Below are the code and all the weights of a small trained network. Each question names an input and a target symbol and asks about switching units off, where a switched-off unit gives its printed mean instead of its output.

import numpy as np


def w(rows, s, z=0):
    codes = np.array(rows[::2]) - 128.0
    scale = np.full(codes.shape[1], s)
    scale[-1] = z or s
    return codes * scale


def norm(h):
    return h / np.sqrt((h * h).mean(-1, keepdims=True) + 1e-5)


def f(y):
    return np.maximum(y, 0)


def softmax(a):
    e = np.exp(a - a.max(-1, keepdims=True))
    return e / e.sum(-1, keepdims=True)


def log_softmax(a):
    a = a - a.max(-1, keepdims=True)
    return a - np.log(np.exp(a).sum(-1, keepdims=True))


def net(x, mask):
    ids = ['αδεθξτφψ'.index(c) for c in x.split()]
    T = len(ids)
    res = E[ids] + P[:T]
    u = 0
    for l in range(3):
        q, k, v = (norm(res) @ M[l].T for M in (Q, K, V))
        z = softmax(np.where(np.tri(T) > 0, q @ k.T / 2**0.5, -1e9)) @ v
        res = res + np.where(mask[u], z, O[l][:, -1]) @ O[l][:, :-1]
        u += 1
        y = f(norm(res) @ A[l][:, :-1].T + A[l][:, -1])
        res = res + np.where(mask[u : u + 12], y, B[l][:, -1]) @ B[l][:, :-1]
        u += 12
    return log_softmax(norm(res)[-1] @ U[:, :-1].T + U[:, -1])


Q, K, V, O, A, B = {}, {}, {}, {}, {}, {}
E = w([
[224,132,123,100,89,82,135,145,143,181,76,218],'α',
[140,49,176,104,130,126,111,171,200,158,78,108],'δ',
[134,93,126,134,191,112,91,190,154,199,122,56],'ε',
[169,123,136,112,127,167,178,125,160,200,123,195],'θ',
[154,123,111,106,118,126,147,134,124,139,94,149],'ξ',
[143,90,106,122,121,140,97,137,158,120,95,116],'τ',
[134,113,145,123,144,118,151,130,130,139,95,145],'φ',
[60,167,2,215,144,161,70,56,97,57,186,62],'ψ',
],0.0091)
P = w([
[95,187,111,154,143,125,155,92,86,127,186,123],'0',
[174,82,208,61,131,77,158,203,191,206,92,165],'1',
[160,104,209,62,140,81,146,217,171,199,103,146],'2',
[163,81,204,60,132,82,151,214,182,190,89,155],'3',
[164,40,31,148,126,223,61,88,193,134,49,76],'4',
[131,64,63,152,186,211,2,100,194,104,79,48],'5',
[194,29,88,117,136,156,111,143,183,187,29,136],'6',
[173,44,85,124,124,103,71,152,180,172,47,94],'7',
[89,226,172,169,146,104,150,104,28,82,205,132],'8',
[158,25,56,96,137,154,106,145,221,177,35,134],'9',
[176,40,35,150,91,201,69,85,204,95,16,84],'10',
],0.0062)
Q[0] = w([
[126,218,255,125,92,162,184,101,24,50,200,164],'0.h1',
[168,116,50,115,132,114,98,124,176,167,104,151],'0.h1',
],0.054)
K[0] = w([
[179,139,253,69,112,84,190,199,109,176,94,215],'0.h1',
[161,141,38,134,117,155,84,114,128,137,125,144],'0.h1',
],0.043)
V[0] = w([
[148,131,4,157,134,138,71,101,85,109,94,105],'0.h1',
[169,31,149,107,114,154,25,192,251,164,77,101],'0.h1',
],0.025)
O[0] = w([
[149,170,85,100,82,182,81,131,216,161,180,132,252],'0.h1',
[150,122,172,125,157,252,77,119,85,85,69,133,165],'0.h1',
],0.012,0.035)
A[0] = w([
[160,183,136,87,106,139,56,204,142,123,173,155,51],'0.n1',
[72,203,214,82,172,172,115,233,124,143,196,90,66],'0.n2',
[127,121,137,159,126,102,103,138,41,161,90,87,251],'0.n3',
[140,103,196,108,138,120,158,111,85,72,68,121,137],'0.n4',
[148,76,73,195,185,231,18,84,161,138,76,87,23],'0.n5',
[117,54,19,167,56,212,113,51,112,182,96,147,43],'0.n6',
[149,120,85,127,161,55,172,151,93,167,162,158,97],'0.n7',
[174,52,68,160,163,66,68,81,186,127,84,31,99],'0.n8',
[97,188,156,178,78,112,140,55,37,10,157,169,99],'0.n9',
[79,242,136,218,95,68,82,110,28,5,158,127,66],'0.n10',
[177,137,125,103,118,137,176,122,67,58,99,140,116],'0.n11',
[214,57,116,153,163,153,126,107,147,169,30,110,149],'0.n12',
],0.019,0.0035)
B[0] = w([
[163,69,171,209,210,181,192,77,147,149,124,122,226],'0.n1',
[191,107,167,203,146,95,144,46,33,78,147,174,159],'0.n2',
[151,125,191,129,202,179,143,155,206,133,97,184,156],'0.n3',
[142,174,174,171,164,163,131,202,250,222,157,195,178],'0.n4',
[79,108,39,77,83,84,231,148,130,180,110,89,253],'0.n5',
[122,131,63,113,142,141,137,139,196,102,5,121,196],'0.n6',
[199,212,181,117,22,183,150,70,125,108,67,124,168],'0.n7',
[104,74,52,205,61,191,132,153,107,117,60,219,150],'0.n8',
[98,167,31,214,146,172,64,215,167,186,127,50,152],'0.n9',
[167,124,40,113,245,155,106,77,220,133,176,76,143],'0.n10',
[110,164,140,212,155,174,87,117,144,166,156,162,161],'0.n11',
[26,73,126,44,155,179,83,96,14,77,76,219,178],'0.n12',
],0.017,0.026)
Q[1] = w([
[102,123,235,196,254,226,51,181,96,93,61,151],'1.h1',
[113,206,121,146,116,174,103,152,152,121,108,125],'1.h1',
],0.048)
K[1] = w([
[179,169,83,116,1,76,136,73,139,123,193,85],'1.h1',
[157,77,123,126,84,112,154,74,132,139,136,128],'1.h1',
],0.053)
V[1] = w([
[144,47,145,165,182,209,119,153,202,90,75,152],'1.h1',
[109,122,159,137,163,44,206,187,78,111,5,124],'1.h1',
],0.023)
O[1] = w([
[40,191,104,146,230,129,137,11,177,89,100,130,253],'1.h1',
[137,142,137,165,179,163,158,105,56,220,177,170,95],'1.h1',
],0.012,0.023)
A[1] = w([
[160,55,129,135,160,207,158,113,87,67,15,142,106],'1.n1',
[181,51,162,166,180,94,255,88,40,128,174,110,105],'1.n2',
[135,170,185,71,154,51,182,162,102,127,123,204,62],'1.n3',
[175,117,219,64,45,225,95,66,74,113,93,167,106],'1.n4',
[111,111,125,160,95,162,234,78,107,60,69,77,161],'1.n5',
[67,169,162,104,103,106,120,68,77,80,109,88,3],'1.n6',
[140,207,129,110,183,88,62,70,179,50,106,81,81],'1.n7',
[163,52,46,109,88,209,70,115,84,141,205,128,92],'1.n8',
[149,166,235,170,150,153,185,91,52,148,76,163,45],'1.n9',
[97,6,117,164,192,87,209,91,37,101,177,125,7],'1.n10',
[73,180,130,97,114,133,91,57,45,83,120,64,55],'1.n11',
[159,20,183,94,124,154,61,146,138,107,146,163,62],'1.n12',
],0.021,0.0044)
B[1] = w([
[78,173,11,79,102,70,159,85,127,154,143,83,253],'1.n1',
[128,148,187,178,145,130,131,130,52,169,134,58,147],'1.n2',
[128,117,189,128,117,140,151,122,104,141,196,88,144],'1.n3',
[112,133,8,130,83,164,146,121,143,101,152,225,182],'1.n4',
[167,111,137,82,144,146,114,128,151,183,141,184,229],'1.n5',
[133,105,34,122,96,114,148,129,179,111,148,116,129],'1.n6',
[145,6,121,119,158,154,159,114,72,173,141,159,213],'1.n7',
[86,185,88,110,164,150,156,86,173,81,44,176,155],'1.n8',
[99,117,198,120,88,152,42,187,165,186,205,146,182],'1.n9',
[194,161,53,104,194,17,39,95,65,201,156,108,137],'1.n10',
[179,181,107,126,122,157,184,129,136,119,12,160,135],'1.n11',
[145,172,94,176,134,173,182,142,113,134,118,88,140],'1.n12',
],0.025,0.022)
Q[2] = w([
[186,67,2,91,129,171,153,142,182,181,115,188],'2.h1',
[111,115,76,137,176,166,135,91,185,145,97,179],'2.h1',
],0.06)
K[2] = w([
[196,174,239,145,33,67,215,129,37,190,227,113],'2.h1',
[255,19,102,119,2,30,124,134,176,203,177,124],'2.h1',
],0.033)
V[2] = w([
[114,69,104,137,177,99,162,55,18,213,133,100],'2.h1',
[216,3,88,89,146,89,129,93,201,99,93,81],'2.h1',
],0.039)
O[2] = w([
[86,86,96,243,90,152,214,146,197,75,168,145,60],'2.h1',
[153,144,24,71,113,135,157,181,85,115,251,101,2],'2.h1',
],0.016,0.0021)
A[2] = w([
[166,111,82,110,93,156,163,144,103,169,177,133,244],'2.n1',
[137,129,163,110,143,109,86,129,179,104,22,117,84],'2.n2',
[141,146,105,72,157,137,63,100,142,185,121,160,178],'2.n3',
[45,154,124,139,139,133,127,172,62,164,127,79,111],'2.n4',
[142,95,59,189,175,154,150,115,162,150,166,111,122],'2.n5',
[147,162,98,118,140,90,143,168,67,66,196,106,81],'2.n6',
[162,148,146,93,193,88,29,98,90,96,89,99,56],'2.n7',
[110,152,105,158,169,100,139,145,184,77,176,94,128],'2.n8',
[131,92,127,232,120,125,111,104,107,131,112,171,164],'2.n9',
[127,252,152,85,150,83,110,122,97,138,174,46,3],'2.n10',
[111,168,104,162,105,105,137,106,164,169,59,116,254],'2.n11',
[109,118,68,103,124,37,155,112,147,85,87,99,116],'2.n12',
],0.033,0.0061)
B[2] = w([
[98,142,99,169,203,148,92,85,139,80,82,128,233],'2.n1',
[97,253,98,167,154,134,109,93,97,144,205,126,169],'2.n2',
[170,105,115,184,124,48,150,203,140,71,111,131,252],'2.n3',
[210,138,196,160,117,84,80,157,137,114,146,69,148],'2.n4',
[171,186,185,113,59,111,87,157,76,160,103,143,250],'2.n5',
[116,105,164,89,118,175,169,207,167,129,233,203,153],'2.n6',
[163,88,152,144,91,218,130,79,199,203,163,49,154],'2.n7',
[124,110,116,181,144,99,147,116,51,172,140,77,158],'2.n8',
[105,151,118,22,137,135,121,144,104,69,98,63,177],'2.n9',
[113,205,66,62,156,71,184,190,139,212,42,61,166],'2.n10',
[137,37,116,92,148,175,142,105,123,92,167,140,222],'2.n11',
[67,89,76,103,110,141,93,128,144,143,109,175,168],'2.n12',
],0.033,0.035)
U = w([
[181,114,134,184,106,53,83,164,130,49,93,231,139],'α',
[66,158,130,127,244,149,106,94,133,49,110,120,250],'δ',
[112,181,86,176,87,91,75,71,1,194,101,108,63],'ε',
[133,63,191,50,66,205,94,126,97,203,102,141,198],'θ',
[98,216,100,56,103,90,180,186,201,195,89,106,128],'ξ',
[151,91,116,68,169,165,139,165,80,85,235,164,94],'τ',
[105,93,137,194,107,123,226,146,147,33,113,54,134],'φ',
[194,66,122,187,140,150,94,78,206,186,157,78,10],'ψ',
],0.0044,0.002)

Each question gives the input, a string of symbols that net reads in full, and the target symbol t.
The units are the heads (2 rows each of Q, K, V and O) and the neurons (one row each of A and B). Each row of codes is followed by its name. A weight is (code - 128) times the scale printed after its matrix; where a second scale follows, it is the last column's (O, A, B and U).
mask holds one flag per unit, layer by layer, with each layer's heads first. A switched-off unit (its flag False) gives its mean, the last column of its rows in O or B, instead of its output. The means were averaged over made-up inputs and are rounded, as every weight is.
A unit's drop is (log p(t) with every unit on - log p(t) with that unit switched off) / (log p(t) with every unit on - log p(t) with every unit switched off).
unit that matters most: the unit with the biggest drop
top k neurons: the k neurons with the biggest drops, biggest first
top k neurons in layer l: the k neurons of layer l with the biggest drops, biggest first
input ε θ δ δ δ α τ ψ θ δ, target φ: unit that matters most => 2.h1
input φ ψ ξ, target θ: top 2 neurons => [2.n3; 2.n5]
input θ ξ φ φ, target θ: top 2 neurons => [0.n7; 1.n9]
input ε δ τ, target ε: top 2 neurons in layer 2 => [2.n5; 2.n3]
input α ε ψ, target ψ: top 2 neurons => [0.n7; 0.n5]
input α ε δ ξ α α δ ψ ξ ξ, target ψ: top 3 neurons in layer 0 => [0.n7; 0.n5; 0.n1]
input θ φ ξ, target θ: top 3 neurons => [0.n7; 1.n9; 1.n2]
input α α τ θ, target α: top 3 neurons => [0.n7; 1.n4; 0.n5]
input θ α ψ δ τ, target δ: top 3 neurons => [0.n7; 0.n5; 2.n2]
input δ ξ δ α ε ξ ξ ε ψ ε, target ε: top 2 neurons => [2.n5; 0.n4]
input δ δ θ ψ, target ε: top 4 neurons in layer 2 => [2.n5; 2.n8; 2.n3; 2.n11]
input θ ψ ξ ξ φ, target δ: top 2 neurons in layer 1 => [1.n2; 1.n9]
input τ ψ ε, target τ: top 2 neurons in layer 1 => [1.n7; 1.n1]
input δ δ ξ δ ξ θ ψ θ α ξ τ, target ε: unit that matters most => 2.h1
input δ ψ ε δ δ, target ε: top 3 neurons => [2.n5; 2.n8; 2.n3]
input ε δ θ, target ε: top 3 neurons => [1.n10; 2.n5; 1.n2]
input ξ θ φ φ ε ψ α τ ξ, target α: top 2 neurons => [0.n4; 0.n1]
input ξ ε φ ξ φ δ φ α α ξ ψ, target α: top 2 neurons in layer 0 => [0.n7; 0.n12]
input δ δ δ τ θ δ ψ δ θ ξ θ, target ε: top 2 neurons => [2.n5; 2.n8]
input θ ξ θ δ, target θ: top 2 neurons => [0.n7; 1.n9]
input δ τ δ θ, target δ: top neuron => [0.n4]
input θ δ ξ δ ε ξ ψ ξ, target δ: top 4 neurons in layer 2 => [2.n2; 2.n9; 2.n11; 2.n7]
input θ θ α θ, target θ: top 3 neurons in layer 1 => [1.n9; 1.n2; 1.n4]
input α τ θ ξ ε ψ ξ θ δ, target ψ: top 3 neurons in layer 1 => [1.n7; 1.n1; 1.n4]
input τ ξ ε δ φ ψ, target τ: top 2 neurons => [1.n7; 2.n6]
input δ δ ψ τ ξ, target ε: top 2 neurons => [2.n5; 2.n8]
input α ξ θ ε, target α: unit that matters most => 0.h1
input ε δ θ ε, target ε: top 2 neurons in layer 2 => [2.n5; 2.n3]
input δ ξ θ δ θ ε ψ δ φ φ, target ε: top 2 neurons in layer 2 => [2.n5; 2.n8]
input α θ φ α α ξ ψ ψ α ε, target ψ: top 4 neurons in layer 0 => [0.n7; 0.n5; 0.n1; 0.n12]
